Each row has a name. Each question is about the rows just above it. Places in a row count from 1.

Columns, left to right: E K L V
-.44	.03	.03	.03 : q617
.64	-.09	-.48	.14 : q433
-.44	-.58	.03	.45 : q384
-.44	-.85	.03	-.06 : q23
-.44	.04	.03	.46 : q443
At which places does q617 hold .03?
2 3 4
The entry that follows -.85:
.03
Changed q384: -.44	-.58	.03	.44. Place and old value:
4, .45
Where does -.44	-.85	.03	-.05 differ from q23, and what was there?
4, -.06
Right after -.58 comes
.03
Which column holds this, read top down? -.85	.04
K
Changed q617: -.44	.04	.03	.03. Place and old value:
2, .03

Columns, left to right: Y D W J R X
-.30	-.51	-.51	-.51	-.51	-.51  q560
-.50	.53	.33	-.20	-.50	.30  q384
-.30	-.89	.05	.47	-.15	.24  q986
Which column holds this, read top down? -.30	-.50
Y
Which column holds -.51	-.50 top down?
R
At which places does q560 hold -.51?
2 3 4 5 6
Every place of .24 in q986:
6
One entry of q560 was changed: -.31	-.51	-.51	-.51	-.51	-.51. Where, and from what?
1, -.30
Places of -.50 in row q384:
1 5
At which places does q384 hold .53?
2

Columns, left to right: H U P S Z A M B C
-.18	-.07	-.82	-.07	-.07	.19	.19	.19	-.07 : q23
-.40	-.14	.18	-.21	.18	-.04	.08	-.91	.40 : q483
-.40	-.14	.41	-.21	.10	-.04	.17	-.91	.40 : q986
-.40	-.14	.41	-.21	.10	-.04	.08	-.91	.40 : q617
Which column holds -.07	-.21 top down?
S
At which places does q23 hold .19?
6 7 8
Right after .17 comes
-.91
-.40	-.14	.18	-.21	.18	-.04	.08	-.91	.40 is in which row?
q483
Which column holds -.82	.18 top down?
P

Columns, left to right: ziser Guv bap puga napaf laf Rasu lan sos nef
-.41	.40	-.04	-.03	-.06	-.85	-.29	-.42	.27	-.13 -> q560
-.78	.03	-.01	.21	-.51	-.19	-.36	.05	-.02	-.54 -> q986
-.13	-.95	-.16	.12	.41	.11	-.13	-.25	.10	.35 -> q443
-.07	.85	-.06	.12	-.09	-.13	-.18	-.59	.49	-.31 -> q604
-.28	-.06	-.24	-.19	-.28	.40	.39	-.06	-.28	-.06 -> q729
.10	.38	.35	-.44	-.42	.00	-.39	-.39	-.51	-.19 -> q483
-.07	.85	-.06	-.86	-.09	-.13	-.36	.14	.30	-.58 -> q922
.04	.04	-.43	-.43	.04	-.43	.04	-.43	.44	.04 -> q384
Where does -.40	.40	-.04	-.03	-.06	-.85	-.29	-.42	.27	-.13 differ from q560, and what was there?
1, -.41
Every place of -.28 in q729:
1 5 9
The entry that follows -.85:
-.29
Places of -.43 in row q384:
3 4 6 8

Columns, left to right: T Q G N
.78	.56	-.18	-.66 : q23
-.16	.13	-.05	.30 : q617
-.09	.06	-.09	-.09 : q922
-.02	.43	-.09	.30 : q560
.69	.77	.14	-.69 : q443
-.05	-.15	-.04	.35 : q729
-.04	-.02	.06	.08 : q384
Changed q729: -.05	-.14	-.04	.35. Place and old value:
2, -.15
Which column holds .43	.77	-.15	-.02 top down?
Q
Places of -.09 in row q922:
1 3 4
The entry that follows .78:
.56
Whose row is -.04	-.02	.06	.08?
q384
What comes right after -.16 in the named rows?
.13

Columns, left to right: kap rog Guz Vabos
.81	-.08	.80	.35 -> q922
-.18	.63	.23	-.39 -> q604
.31	.05	.02	-.37 -> q443
-.17	-.38	.17	.52 -> q617
.28	-.95	-.68	-.29 -> q560
The entry that follows .81:
-.08
Which column holds -.39	-.37	.52	-.29 top down?
Vabos
One entry of q560 was changed: .28	-.95	-.67	-.29. Where, and from what?
3, -.68
Changed q922: .81	-.09	.80	.35. Place and old value:
2, -.08
Which column holds this, read top down? -.38	-.95
rog

Columns, left to right: rilep dig mir Giki vus ded telum Sokel Bepos Bas
.63	.03	.06	-.05	.00	.66	.31	.53	.93	.10 -> q604
.54	.03	.06	-.05	.00	.16	.25	.28	.42	.09 -> q922
.22	.11	.03	-.04	.01	.17	.11	-.03	.10	.33 -> q23
The entry that follows .53:
.93
Where does .54	.03	.06	-.05	.00	.16	.25	.28	.43	.09 differ from q922, and what was there?
9, .42
One entry of q23 was changed: .22	.12	.03	-.04	.01	.17	.11	-.03	.10	.33. Where, and from what?
2, .11
Right after .93 comes
.10

Columns, left to right: Ref Kelus nataf pavok Bibu
.48	-.20	.65	-.42	-.22 : q384
.46	-.25	.80	-.09	-.19 : q443
-.54	.25	-.54	.34	.25 : q899
-.19	.21	-.70	-.41	-.55 : q483
Which column holds -.25	.25	.21 top down?
Kelus
Places of -.54 in row q899:
1 3

Columns, left to right: guto zel Zigi zomul pon moviv ruru
.63	.72	-.38	-.84	.40	.80	.30 : q483
-.15	-.49	.62	-.37	-.39	-.38	-.26 : q899
.27	.08	.49	-.69	-.78	-.32	-.45 : q922
-.52	.73	-.07	.11	-.72	-.40	-.33 : q729
Which column holds this, read top down? .72	-.49	.08
zel
Which column holds this, read top down? -.78	-.72
pon
The entry that follows -.39:
-.38
-.37	-.69 is in which column, read top down?
zomul
One entry of q483 was changed: .63	.72	-.38	-.84	.39	.80	.30. Where, and from what?
5, .40
One entry of q483 was changed: .63	.72	-.38	-.84	.41	.80	.30. Where, and from what?
5, .40
Changed q899: -.15	-.49	.62	-.38	-.39	-.38	-.26. Place and old value:
4, -.37

Columns, left to right: Limu muvav tobab fisa bosi Ripaf bepa
.13	.00	.42	.82	.42	.13	-.65  q899
.26	-.24	.45	.20	.02	.18	.04  q729
-.20	-.40	-.43	.59	.11	.20	-.14  q483
-.13	-.64	.37	.37	-.51	.34	-.35  q560
-.15	.04	.54	.10	.30	.73	-.88  q922
.00	-.58	-.31	-.17	.12	.30	-.49  q604
.31	-.31	.39	-.12	.28	.54	-.26  q384
.13	.00	.42	.82	.42	.13	-.38  q23
.05	-.19	-.29	.27	-.80	.29	-.52  q443
-.20	.11	.60	.85	.04	.21	-.58  q433
Which column holds this, read top down? .26	-.20	-.13	-.15	.00
Limu
Where does .13	.00	.42	.82	.42	.13	-.39 differ from q23, and what was there?
7, -.38
Right after .59 comes
.11
-.65	.04	-.14	-.35	-.88	-.49	-.26	-.38 is in which column, read top down?
bepa
Where does .13	.00	.42	.81	.42	.13	-.38 differ from q23, and what was there?
4, .82
Changed q384: .31	-.31	.39	-.11	.28	.54	-.26. Place and old value:
4, -.12
Right after .12 comes
.30

Columns, left to right: Pidil noka nen kub vib nide mas fotuk
-.02	.11	.11	.17	-.72	-.10	.25	.06 = q922
.52	.03	.03	-.51	.23	.06	-.09	-.32 = q560
.14	-.40	-.40	.00	-.03	-.43	-.44	.32 = q729
.32	.33	.33	-.19	.33	-.04	-.37	-.38 = q433
-.15	.07	.07	.39	-.34	-.50	-.12	-.31 = q443
One entry of q729 was changed: .14	-.41	-.40	.00	-.03	-.43	-.44	.32. Where, and from what?
2, -.40
Right after -.09 comes
-.32
Right after -.37 comes
-.38
Right after -.03 comes
-.43

Columns, left to right: bor Ror gibom tetom moli losov
.42	.49	-.63	-.45	-.05	.01 -> q986
.05	.00	.00	-.35	.05	.00 -> q899
-.02	-.41	.38	-.02	-.12	-.12 -> q483
.08	.12	-.70	-.72	-.33	-.29 -> q384
The entry that follows .08:
.12
Where does .42	.49	-.64	-.45	-.05	.01 differ from q986, and what was there?
3, -.63
At which places does q483 hold -.02?
1 4
Where does .09	.12	-.70	-.72	-.33	-.29 differ from q384, and what was there?
1, .08
Changed q483: -.02	-.42	.38	-.02	-.12	-.12. Place and old value:
2, -.41
Every place of .00 in q899:
2 3 6
Where does .05	.00	.00	-.34	.05	.00 differ from q899, and what was there?
4, -.35

Columns, left to right: devok losul dotav Gogi Nopi Rumu kon Ropel Movav diser
.06	.11	.39	.82	.02	.09	.79	-.10	-.66	.67 : q384
.08	.03	.16	-.81	.10	.55	-.12	-.05	-.07	-.25 : q433
-.14	.37	.14	-.30	.15	.32	-.55	.54	.65	-.08 : q560
-.07	.44	.02	.95	.39	.73	-.24	.51	-.07	.20 : q23
-.15	.10	.26	.49	.02	.52	.15	.27	.27	.43 : q899
.02	.04	-.27	.92	.08	.18	.26	-.41	.18	.57 : q483
.43	-.22	-.06	-.90	.33	-.19	-.22	-.26	.53	.17 : q986
The entry that follows .54:
.65
The entry that follows -.26:
.53
Which column holds this, read top down? .20	.43	.57	.17
diser
Which column holds this, read top down? -.81	-.30	.95	.49
Gogi
At which places does q23 hold .51?
8

Columns, left to right: bif ser laref fina Zogu zum segu Vosi meku zuri
.21	.17	-.06	.46	.14	.03	.05	.28	-.14	-.13 = q729
-.60	-.21	-.23	-.17	-.04	-.03	-.15	-.74	-.16	-.22 = q922
-.23	-.10	.00	-.55	-.18	.17	-.11	-.37	.14	-.56 = q384
-.19	.29	.08	-.24	-.18	-.27	.05	.10	.15	-.05 = q604
.19	.19	-.14	.03	.08	.14	-.06	-.06	-.16	.20 = q443
-.39	.18	.04	-.52	-.29	-.09	-.24	.32	.30	-.14 = q23
What comes right after .21 in the named rows?
.17
Places of -.23 in row q922:
3
At which places does q604 hold -.05?
10
At which places does q443 hold .19?
1 2

